[ -4   7  38   1   0   4  -7  -2   4  -6  10   2  -2   3 -13  -1  -1   0
  20  -3  -1  -3   4] => <11>
[  1   2  11   1  -1   1  -5  -3 -16   0   3   1   0   4 -12   2   0   1
   9  -1  -1  -2  -3] => <11>
[ -1   0  25  -2  -1   2  -5  -1 -15  -2   5   4  -5   1 -14  -2   1   0
  20  -1   2  -1   1] => <11>
[-3  4 13  3  0  3 -3 -2 18 -2  7 -2  8  1 -4 -7 -3 -4  4 -3  0 -1  2] => <12>
[-1  4 27 -1  1  4 -7  2 -4  0  4  0 -1  2 -8  3 -1 -1 12 -3 -3 -1  0] => <9>
[  0   4  38   0   0   4 -10   3  -1   1   9   0  -4   3 -14   1  -1  50
  17  -2  -8   0   3] => <9>
[ -2   5  39   2   0   2 -13  -4   2  -2  14  -1   2   0 -20  -3  -5   1
  17  -3  -3  -1   6] => <4>
[ -1   7  32   1   0   1  -4  -1  18  -5  15   6   9   1 -12  -4  -3  -3
  13  -2   4   3   5] => <12>
[  1   2  40  -4  -1   3  -9  -1 -10  -3   9   1  -6   6 -20   2  -3   3
  21  -2  -3   1   2] => <9>
[  3   4  50  -2  -1   3 -14   3  -3   2  10   4  -7   4 -19   0  -2   0
  24  -6  -1   0   7] => <9>
[-2 -3 -8  0  0 -1  3  0 -1 -1  2  0  5 -5 -2 -3  0 -2 -1  3  3 -2  2] => <12>
[ -1   3  -9   1   3  -1  -4   0   7   2   0  -3 -14  -1   2  -5   0  -3
  -7  -5  -4   0  -1] => <4>
[-2  4 -8  1  5 -2  1  2  5 -2  5 -2  7 -3 -2  2 -2 -1 -6 -6 -1 -2 -2] => <4>
[  2   6  50   1   1   3 -12   0  -5   0  11  -1  -5   5 -19  -1  -3   0
  22  -6  -3  -2   3] => <9>
[-3  6  5  4  2  3 -2  0 21 -1 14  0 11 -1 -7 -9 -3 -1  0  0  0 -1  4] => <12>
[  2   1  32  -3  -1   1 -10   0  -7  -2   6   0  -7   2 -14   2  -5   1
  17  -2  -1  -3   2] => <9>
[-2  2  7  1  1  1  2 -1  8 -3  4  1  5 -2  0 -5  0 -1  4 -2  3  1  3] => <12>
[  0  -4  10   0   3  -1   0  -1 -28   0   0   5   2   2 -14  -2   4   2
  18  -2   5   0   1] => <11>

[ 1 -6 -7 -1  5 13  1  2 -1  3 -3  2 -1 -3 -1  5 14  1  4 -7  4  2  6] => cp
[  3  19  -1 -12  28  -2   6 -10   6  10   7  -6  -8  -4   4   7   9   6
  -2   0 -18  -1  15] => Zz
[  5  16  -3 -23  23  12   9 -11   4   3   7  -3   5  -1   5  -7 -11   7
   1  -9 -14  -8  11] => jg
[  6  -7 -10  -1   6 -18   3  -9   4   3  14  -5   2  -2   3  -1  -8  -3
 -12  -4   1  -1  10] => Jt
[  1  23  -9   2   9 -20   0  -1   9   6  20   0  -2  -3   7  -9  -7   0
  -4  -6  -8  10   6] => bp
[-1 -1 -8 -1 11 -2  4 -2  0  1 -1 -1  3 -4  3  2 -1 -6 -1 -3  3  4  7] => Jt
[  6   1 -19 -28  21  -2   5 -15   2  -1   7  -8   3  -2   2  -6  -3  -1
   3  -5   7  -1   4] => Sm
[  4 -17 -22 -11  16   9  -2  -3  -5   1  -8  -2  14   1  10   0  -2   0
  -8 -12   0  -5  -1] => bp
[  4   6 -12  -4  14  18  -1  -3  -1  -2  -9   1   5 -16  -9   7   4   4
  -4  -4 -10   1  12] => Jt
[  5  27  -7 -14  30   3  -3   2  -2  12 -10   1  14  -7  12   4 -23   7
   1 -17  -9 -20  26] => jg
[  7  19  -9  -8  24  -5   2  -5  -1  11  -5  -5  -6  -3   7  18   2  11
   0   4 -15 -10  13] => Zz
[  1   8 -13  -7  16   6   0  -4  -4  -2  -6   4   4  -3   4   5   8  -2
   0  -4  -6   2  17] => Jt
[  1   1 -15 -26  16  -6   1 -10   1   3   8  -1   8  -5   1  -3  -6   2
  -3  -7  -3   2   8] => Sm
[  8 -12 -15 -13  14   2   8 -10  -9   4   3  -9  -4  -5   1   2   7  -4
  -3   0  -2  -2  12] => Jt
[  5  -5 -16  -4  10   7  -2   3  -4   2 -18  -1  12  -4  -8  10  -1   0
  -3  -7   0  -2   7] => Sm
[ -3 -13 -15   0  10 -22   1  -8  -6  -6   6  -5   2  -5  13  -3  -8  -3
   1  -9   5   0  10] => cp
[  3  -1 -18  -2   7 -14 -11   4  -9  -2  -9  11   6  -5  10   1 -17  -1
  -3   0  -1  -6   8] => Sm
[  5   0 -16  -9  10  12  -1  -6  -2   1  -3  -4   2  -8   3   1   0   2
  -3  -2   1   4   5] => Sm
[  6   4  -4  -9  19 -14   1  -6  -5   8  -3  -4  -2  -3   6   9   2   2
  -7  -2 -14  -3  16] => Zz
[  0   2 -19  -1   6 -18  -8  -3  -3  -4   1   0   5  -2   7  11  -5  -1
  -3  -8  10   1   7] => cp
[ -8  37  -1 -20  16  24  -4  -2   6  18   1   6   7  -2   8  -3  -7  11
  -5 -11 -15 -17  20] => jg
[  1  -4 -16  -3  13 -20   2  -4  -2  -2  -2  -3  15  -4   6   2  -9 -13
  -7  -4  -4  -2  10] => bp
[  4  29  -9  -7  17 -15   5 -13   9   8   5  -5   5   1   3   7  -3   5
   2   3 -12   5  12] => Zz
[  4   7 -15  -5  13   3   1  -3   3  13   4  -1   2  -5   5  -1   5   0
  -5  -7   2   8   5] => cp
[  2  13 -22   1  12  -5  -7   1  -3   4  -4   5  13 -16   5   4  -5   1
   1  -7   1   0   9] => cp
[  4 -18 -14 -12   6  13   2  -9  -5   2  -8   1   6  -1   8  -2  12   2
  13  -7  -2  -8   3] => bp
[ -1  10 -16  -6  12  23  -3   0   4   5  -1  -3   5  -7   1   5  11   5
  -3  -9  -2   4   5] => Sm
[ -1  17 -13   0  13   4   4   1  -3   2   1   4   5  -3   4   3   2   5
   6  -7  -8   5   9] => cp
[  5  24 -18  -8  25 -25   2  -9  -3   8   4  -7  -2  -7   4   5  -7   0
  -3  -2 -14   4  15] => Zz
[  4  25  -7 -12  22  -1 -10 -11   1   5   2  -5  -7  -5   6  15   9   5
   2   2 -17   5  11] => Zz
[  1   9 -19  -6  13  13   1  -9   1   4   4   1   8  -7   3   1  -5   3
  -3  -4  -7  -4  16] => Sm
[  3  27 -11  -3  15 -21   3  -7   8  10   6  -2  -3  -2   6   9  -4  17
   2  -3 -16   3  14] => Zz

[ -2  -3  -6 -18  -2   8   4   2  -2   4  11   3  -1   1   0   3  -3 -15
   2  -8   6   4  -6] => <69>
[ -2   2   0  -4   0   3   3 -16   7  -1  -3   5   8  -3   9  -2  -5  -1
  -3   1  -7   1  -2] => <60>
[ -3  -4   8 -20   1   5   0  -3   0  16   0   4  -2  -6   0  -7  -2 -14
   3  -6  -8  -5  -1] => <59>
[ -7  -1  -2 -19   1   2  -1  -3   3   2   1   0  -3  -2  -1  -6  -4   9
  -1 -10   7   0  -4] => <59>
[-3 15 -5 -7 -1  6  6 12  1 -7  2 -3  3 -1  4 11 -4 -7  0  0 -4  1  2] => <69>
[ -5  -4   0 -27  -3   9  -1   0   1   2  -3  -2  -5  -3   0  -5  -9   9
   0   0  -4   0   0] => <68>
[  7 -10  -2 -29   1   4   4   0   1   1   4  11   5  -8  -7  -2  13 -32
  -3 -14 -10   2  -8] => <67>
[  4   1   4 -13  -6   1   9  -6   2  -5  -2  -3  -5   3   0  -6  -6   7
   1  -4  -1  -5   4] => <51>
[ 19  -4  -5  12   1  -3   1  -1  -2  -5   4   2   8  11   0  -5   5 -32
   2  -2   0   4  -4] => <51>
[ -7  -8   6  13   6   3  -5  10   0  -5  -6  -2   2  -3   0 -10  -4   8
   3  16   1 -13   7] => <54>
[  4 -11   0  -3   3   4   0   0  -1   3  -7   0  -1  -1  -5  -8  -1 -10
  -3   6   6   1   4] => <67>
[  9   3   3  20   0   4  -3   4  -6  -1  -2  -1  -1   3  -4   3  -2 -17
  -3  11   8   0 -11] => <54>
[ 6  8 -5  2 -3  2 -1 -9  0 -5 -3  2 -3 -3  4  1  1  0  0 -3 -3  2  6] => <60>
[ 11  11   1  32  -1  -1  -2  -2  -5   3  -4   0   5   0   4   1  -4 -10
   7  19   0  -5  -1] => <54>
[-4 10 -7 -7 -4  6 -2 -3 -4 -1 -2 -6 -9 -2  0  5 -6  6  3 -9 -3  2  6] => <72>
[ 13   5  -1  27  -5   3  -5  -1  -6  -4  -2   1   3   3   1  -3  -1 -21
  -2  11   3   0   0] => <51>
[  4  -4   0   4   1  -1  -1  -2   1   1  -2   1   3  -4   4  -2   6 -20
   0  -4  -2   1  -1] => <60>
[-3  5 -4 22 -3 11  6 -8 -1 11 -1  3  5  0 -8 -4 -7  5 -7 11  1 -3  3] => <67>
[-12   0   5   4   0  -2  -3 -14   8   4  -5   1   0  -7  -2  -4  -4 -10
   1   0  -6   1   2] => <60>
[ -4  -9  -4 -21  -2  19   5  14   4   7   7   9   9   4 -11  10   7 -32
   4 -10  -1  -5 -10] => <69>
[ -3  -4   2   7   0   6   1   3   1  12  -2   2   5  -3  -4  -2   6 -32
   3  10  -4   1  -3] => <67>
[  2   3   5  21  -3   7  -3   1  -1   2  -5   4  -3  -2   2  -8 -27   9
  -1  17   0   1  12] => <54>
[-5  5 -4 -5  2  7  1 -2  8  5 -4 -1 -3  2  0 -4 -8 23  0  3  4 -5  3] => <67>
[  5   5  -3  12   6   2   1  -4  -2   0   1  -8   2  -4   2  -5  -4 -23
   2   0  -3   0   4] => <59>
[ 13   0  -3   4  -2   4   5   0   1   1  -8   3   2   1   2  -6  -4 -28
 -25  -1  -1  -1   4] => <72>
[  4   0   2   6   0   5  -1   0  -2   4  -2  -5  -2   2   1  -3   3 -15
   0   2   4  -5   1] => <54>
[  8  -2   6  17   1   5  -1   0  -4   4  -7   7   2   5  -4  -4   1 -28
   8  14   3  -4   3] => <54>
[  1   0  -3  -1  10  11  -6  -5   0   8  -4  -2   6  -8   1   3  -2 -13
   3  -3  -6   2  -2] => <59>
[-10  -1   4   5   1  10   3   7  -2   5  -3   5   3  -4  -4  -1  -9  -5
   6  12   3   0   2] => <67>
[ -4  -9   2   4   3   2   3   8   1  18   7   7   3   4  -5   2   3 -12
   0  13   3  16  -3] => <67>
[  5  -3  -1  -4   1   7   0 -11  -1   6  -1   4  -1  -6   6   2  -4 -14
   5  -4  -1   0  -1] => <69>
[ 11  -2   6  25   1   4   2  -7  -7  -1  -5   7   3  -2  -1 -10  -7 -22
   1  17   0  -9   6] => <54>

[  6   2  -2   1 -11  30   6  -2  -2   4  -5   5   2  -1  -1  -1  -4   3
  -4  -7 -29   1 -11] => N
[  5  -6   5  10  14 -22  -5  -1  18  -5   2 -10  -1  11  10   1   4   2
  19   2  17  14   9] => N
[ -6  -1   4  -3  -9   1  -6   9 -14 -15  -5 -19  13  11  12   0  -2   2
  25  -3  18  19   8] => N
[ -4  -9  -2  -9 -13  14   7  10  -5  -8  -2  -4  34  10  11  -1  -9   2
  10  -4  18   0   6] => R
[-4 -1  2  2 -2  7  3  4 -3  0 -2  8 12 -3  7 -1 -2  4  1  4 15  3 -4] => R
[ -8  -2  -7   3 -28  36   1  -3 -16 -10  -1 -13  24  -3   3  -2  -5   6
   8  -5 -19   7   0] => N
[  0  -2  -5   3 -25  25   4   0  -8  -8   0 -14  11  -2   3 -13  -5   6
   8  -8 -13   1 -12] => N
[ -3   0  -4   6 -16  13  11   4  -8  -1  -3  -3  21   0   3   3  -3   1
   8  -1   8   4   6] => R
[  9   0  -4   4 -17  21  -5   6  -6   1   0  -1   9   0  -3   1   3   1
   3   0 -18  -8   2] => N
[  9   1  -4  -5 -22  35  -7   1  -9  -2  -1   1  10   3   0   4  -2   2
   3  -9 -27   5   4] => N
[  2   5   4  -5 -18  17   3  12 -12   4   0  13  20   2  -4  -7 -11   1
   1   5   9   1   2] => R
[-10  -2   5  10  -9   1  -1   6  -2 -15   4 -15  15   4  12  -1  -1  -4
  11  -3  11   9 -11] => N
[-10  -3   1   4 -19   6  11   6  -8 -14  -1  -9  34  12  13  -4   6  -1
  21  -6  25  11   7] => N
[  8  -2   1  -3  -8  17   1   4  -6   1  -2   0  -2  -1   3   1  -9   3
  -1  -7 -15  13   0] => N
[ -3   8  -4  -1 -22  24   2   7  -8  -5   0  -6  17   3  -1  -5  -8   5
  -1  -5 -10   5   0] => N
[ -5  -1  -3   4 -13  23  -1  -1  -7  -7   0 -12  18   5   6  -1  -3   7
  11  -4   3   6   8] => N
[-12   2  10   0 -12  -5  12   6   1 -10  -3 -10  26  12   6  -1 -10   6
  14  -3   6  11   4] => R
[  3  -1   0  -2 -15  14   6  12  -5 -12  -1  -7  16   4   4   2   1  -3
   2  -9  -9 -13 -12] => N
[ -7   2  -5   2 -10  21  -1  14  -8  -4  -2   1  36   0   4  -5  -8   0
   5   1  25  -1   1] => R
[ -6  -2  -3  -1 -15  19   5   8 -11  -5  -3   0  22   1   3  -9  -5   3
   4  -2  11   6   1] => R
[ -3   0   4   6 -19  -3  15   3   3  -6   0  -7   4   1  -3   8   7   0
  -5  -3 -13   0 -11] => N
[-9 -5  0  4 -9  9  5  1 -6  0  1 -2 22  5  2 -2 -8  3 14  7 25 15 10] => R
[-6 -3  0  7 -7  3  8  7 -3 -4 -1 -8 18  0  4  2 -6  2 11 -2 18  5  4] => R
[ -6   1  -2  -2 -17  24   4   1 -11  -1  -7   0  25   3  -4  -4  -7  -1
   8  -2  16   8   3] => R
[-10  -2   0   2   4 -13  -4   4   1  -5  -3  -7  10   4   4   2   0  -1
  11   2  24   1   4] => R
[ -3   3  -3  -6 -13  19   8  -3 -25   2   0   0  -2   2  16  -3 -10   3
  -2  -6 -19  15   1] => N
[ -7   2   0  -3 -13   6  10   0 -10  -1  -3  -3  23  11   4   3  -7   3
  13   6  26   7   7] => R
[ 7  6  6  4  6  3  4  6 -6  2 -3 10  3  4 -3  6 -2  2  1  2 11  2  1] => R
[  2   3   1   5 -12  12   5   4  -6   0   0   0  16   1  -1   2  -2  -7
   1  -3   8   4   7] => R
[ -8  -2   2   1 -15   4  19  -2   4  -6   3 -19   4  10   9  -3  -4   2
  13  12  -8  13   4] => N
[  7   5  -5  -6 -18  33  -9  10  -8  -3  -1  -3   6  -3  -1  -1  -6  10
   1  -9 -25   8   1] => N
[-10   2  -4   3 -21   9  16   5 -11 -12   3 -18  34  10  14  -4 -12  -1
  21  -8  10  22  -7] => N
[-7  0 -3 -3 -6 14 -3  6 -9 -2  0  2 19  9  5 -4 -7  2 13  1 30  9  8] => R
[ -4   1  -5   2 -17   8   4   2  -5 -12  -3 -16  23   9  15  -5  -6  -1
  17  -4  16   9   0] => N
[ -1  -2  -8   3   0  -4  -7  -3  16  -2  -1  -9 -11   2  -1   5   7   4
   5  -2 -30  -4  -1] => N
[ -3  -2  -3  -5 -19  11   0   3  -8 -17  -2 -16   8   7   8  -5  -3  -1
  13  -7 -10  10   0] => N
[  3  -1  -5   7 -23  27   9   5 -10 -12  -4 -21  22  11   8   1  -4   4
  11 -13  -8   6   4] => N
[-9  0 -1  7 -6  7  8  1 -6  0  8  1 19 -2  3 -2 -7  7  8  4 27  0 10] => R
[ -4  -5  -5   2 -20  20  14   7  -2 -10  -6  -9  21   5   3  -4 -12   3
   7  -7  -3   8   0] => N
[ -2  -3  -2   1  -5   4  -8   5  -1  -7  -5 -12   6   3   9  -1   1   4
   9  -2  -8   9   7] => N
[-5  0  2  1  0 -2  7  5  3 -2 -1  5 17  7  2 -5 -6 -1  8  4 25  4  6] => R
[  4   2  -6  -6 -22  35  -2   7  -8  -5  -3   2  17   2   4  -1  -8   2
  -1 -12 -16   4 -15] => N
[ -8  -1   3   4  -7   0   4   6   8 -10  -5 -13  19  10  11  -2  -5   2
  22  -3  20  13   3] => N
[ 2  3 -1  0  4  8 19  3 -3  9  1 11  7 -4 12 -4 -5  6 -7  4 15  1  1] => R
[  0   1  -3   3  -7   7  -7   7  -2 -10   0 -10   9   1   1   0   2   0
   7  -4   0  -2   5] => N
[ -6  -8  -5   2  -9  15   5  -9  -4  -6   1  -8  15   1   4  -1  -3   0
   1  -7  -4  -1 -12] => N

[-8 -5  4  2 -6 -9  5  7 -2  1 -3  5  0 -8 -3  5 -4 -1  1  1 -5 -3  4] => Tq
[  4   1  16   0  -9  -4   9   9  -8  -8   1   6 -11 -12   0   0 -10   2
   3  15   2  -9   9] => rc
[  6   2   9  -2  -7   2   0   5  -4 -10  -1   5  -2  -3   3   0   0   0
  -1   7   0  -5   6] => rc
[ 4  6  5  0 -3 -2  1  6  0 -3 -1  5  2 -6  0 -1  2  1 -1  6 -5 -1  4] => rc
[-2  0  8 -1 -6 -1  3  4 -3 -6 -1  4  0 -7  1  4 -4  2 -2 11  0 -6  8] => ld
[  8  -1   6  -8   1  11  -7  -5  -4 -10   0  -1   0   3   4  -2   7  -7
  -3  12   7  -5  11] => ld
[ 2 -1 -1  1 -3  5 -6 -4 -5  0  2  1  9  3  0  1  5  1  0 -5 -5 -3  1] => rc
[ 0  0  2  2 -5  1 -5  1 -5 -2  0  4 -2  4 -2  2  3 -2  0 -4  1 -2 -1] => Tq
[ -6 -12   3  -5  -2   0  -5  -2  -4   0  -3   3   0  -7   4   3  -3   1
   0  11   2  -5  12] => ld
[-9 -7  6  2 -8 -6  9  6 -2 -1 -3  4 -2 -8 -2  3 -5 -3  3  4 -3 -5  5] => rc
[ 7  1  4 -7 -1  2  9 -3  0 -6  1  2  0 -7  3  2 -1  1 -1 14  6 -3 11] => ld
[ 2 -4  2  0 -2  6 -6 -2 -1 -7 -1  0  3  6  1  3  5 -6 -1 -7  2 -1  2] => Tq
[-1 -3  3  1 -6 -6  8  4 -3  1  1  1 -8 -6 -6 -3 -4  5  1  6 -1 -4  2] => Tq
[ 5 -3  3  1 -4  5 -1  0 -3 -3  1  3  4  4 -3 -1  4 -2  1 -1  3 -2  2] => Tq
[  8   3   0  -4   7  11 -10  -7   0  -7   2  -2   3   8   2  -5   7  -8
  -4   3   5   2   5] => ld
[-3 -6  4 -6 -1  1  0  0 -5 -3  0 -1 -5 -5  2  0 -7  2  1 11  4 -7 11] => ld
[ 11   6  14   0  -7  -3  13   7  -4  -6   5  -2 -10  -5  -5  -4  -3   0
  -3   8   1  -4   0] => Tq
[ 6  1  7 -1 -9 -2  7  6 -5 -5  8  4 -6 -3 -1 -1 21 -1  0  5  1 -5  3] => Tq
[ 6  0  4  0 -5  2  3  1 -4 -4 -3  0 -5 -4 -1 -5 -2 -2  2  6  2 -4  0] => ld
[ 8  5  7  0 -5  4 -3  2 -1  1  1  3  1  0  4  0  5 -2  0 -1  1 -1  2] => rc
[-5 -8  2 -9  0  0 -3  3 -2 -3 -1  1  1 -2  0  3 -6  1  1 10  7 -8 13] => ld
[  2  -2  -5  -1  -1  11 -15 -11  -1  -2  -2  -2   4  14   1  -1   7  -9
   0  -8   6   0   3] => Tq
[ 2  2  2  3 -4  3 -5  1  1 -6 -1  5  3  3  0  0  7  1  1 -7 -2  5 -4] => rc
[ 0 -3  4  0 -4  3 -5 -1 -1 -3 -3  3  3  0  1  2  1 -2 -6  0 -3 -1  6] => rc
